Here is a tiny trained network, its code and every weight. The questions are about switching its units off for an input and a class, where a switched-off unit gives its printed mean instead of its output.

import numpy as np


def w(rows, s, z=0):
    codes = np.array(rows[::2]) - 128.0
    scale = np.full(codes.shape[1], s)
    scale[-1] = z or s
    return codes * scale


def f(y):
    return y / 2 * (1 + np.tanh(0.7978845608 * (y + 0.044715 * y**3)))


def log_softmax(a):
    a = a - a.max(-1, keepdims=True)
    return a - np.log(np.exp(a).sum(-1, keepdims=True))


def net(x, mask):
    res = np.array(x, float).reshape(1, 4) / 4 @ E
    y = f(res @ A[0][:, :-1].T + A[0][:, -1])
    res = res + np.where(mask, y, B[0][:, -1]) @ B[0][:, :-1]
    return log_softmax(res[-1] @ U[:, :-1].T + U[:, -1])


A, B = {}, {}
E = w([
[129,128,128,128],'x0',
[147,79,180,33],'x1',
[110,253,196,123],'x2',
[51,53,207,159],'x3',
],0.0075)
A[0] = w([
[77,93,171,158,151],'N0',
[108,190,170,107,80],'N1',
[185,100,176,6,65],'N2',
[119,195,174,92,89],'N3',
[126,82,98,139,118],'N4',
[57,100,172,149,71],'N5',
[168,169,59,119,95],'N6',
[153,157,170,135,61],'N7',
[150,165,61,85,60],'N8',
[146,75,90,137,58],'N9',
[141,115,144,142,253],'N10',
[119,57,65,83,90],'N11',
[125,108,163,28,98],'N12',
[86,193,150,100,100],'N13',
[153,87,88,130,61],'N14',
[150,162,66,82,61],'N15',
[105,114,153,109,225],'N16',
[219,165,95,116,73],'N17',
[112,173,161,116,74],'N18',
[127,86,84,117,56],'N19',
[96,147,81,227,41],'N20',
[128,181,190,134,129],'N21',
[94,102,147,138,59],'N22',
[121,98,166,29,98],'N23',
[179,159,59,50,81],'N24',
[151,92,111,128,133],'N25',
[115,81,48,123,101],'N26',
],0.011,0.0041)
B[0] = w([
[42,131,133,98,238],'N0',
[183,70,198,136,193],'N1',
[104,238,67,247,253],'N2',
[187,112,211,122,209],'N3',
[169,144,169,94,169],'N4',
[2,81,123,51,209],'N5',
[45,89,119,118,207],'N6',
[148,93,159,146,134],'N7',
[43,69,146,125,181],'N8',
[185,101,191,143,159],'N9',
[120,165,141,85,213],'N10',
[209,115,192,135,212],'N11',
[110,178,81,234,223],'N12',
[180,108,186,131,196],'N13',
[141,114,189,144,146],'N14',
[5,92,171,113,176],'N15',
[112,133,59,93,219],'N16',
[54,86,173,137,206],'N17',
[169,88,172,134,159],'N18',
[172,136,220,157,145],'N19',
[147,231,93,222,194],'N20',
[163,88,146,106,211],'N21',
[104,108,133,124,145],'N22',
[108,152,89,205,233],'N23',
[31,71,121,105,220],'N24',
[165,140,165,133,157],'N25',
[201,116,158,137,185],'N26',
],0.007,0.0045)
U = w([
[144,162,131,82,252],'0',
[29,92,166,87,82],'1',
[146,235,110,255,63],'2',
[249,99,244,102,87],'3',
],0.0091,0.012)

Each question gives the input, the list of numbers given to net, and the class t.
The units are the neurons (one row each of A and B). Each row of codes is followed by its name. A weight is (code - 128) times the scale printed after its matrix; where a second scale follows, it is the last column's (A, B and U).
mask holds one flag per neuron, in row order. A switched-off neuron (its flag False) gives its mean, the last column of its row in B, instead of its output. The means were averaged over made-up inputs and are rounded, as every weight is.
A unit's drop is (log p(t) with every unit on - log p(t) with that unit switched off) / (log p(t) with every unit on - log p(t) with every unit switched off).
The circuit of an input: a set's keep is (log p(t) with only the set's units on - log p(t) with every unit switched off) / (log p(t) with every unit on - log p(t) with every unit switched off). Starting from the 12 units with the biggest drops (on a tie, the unit counted first), units are removed one at a time, each time the one whose removal leaves the highest keep (on an exact tie, the one counted first), for as long as the keep stays at least 0.8.
units of the circuit, in order: the units of the circuit, biggest drop first
unit that matters most: the unit with the biggest drop
k most important neurons: the k neurons with the biggest drops, biggest first
drop of u: that unit's drop, to one decimal
input [-2,7,7,-7], class 1: unit that matters most	N24
input [-3,3,-7,-8], class 1: units of the circuit, in order	N24, N15
input [2,6,6,-1], class 2: 3 most important neurons	N2, N12, N23
input [4,5,7,1], class 3: units of the circuit, in order	N3, N1
input [1,6,2,-4], class 2: units of the circuit, in order	N2, N12
input [-6,7,8,-4], class 3: 3 most important neurons	N3, N1, N13
input [-2,6,-5,5], class 2: units of the circuit, in order	N2, N12, N23
input [-4,7,-3,-5], class 2: 2 most important neurons	N2, N12
input [0,-4,-8,-8], class 1: 3 most important neurons	N24, N6, N15
input [5,6,-6,5], class 2: drop of N12	0.3
input [-6,3,-5,-7], class 1: drop of N15	0.2
input [1,2,-3,-7], class 1: drop of N0	0.0
input [-5,-5,-7,2], class 3: drop of N11	0.1
input [-3,2,-7,-5], class 3: unit that matters most	N11
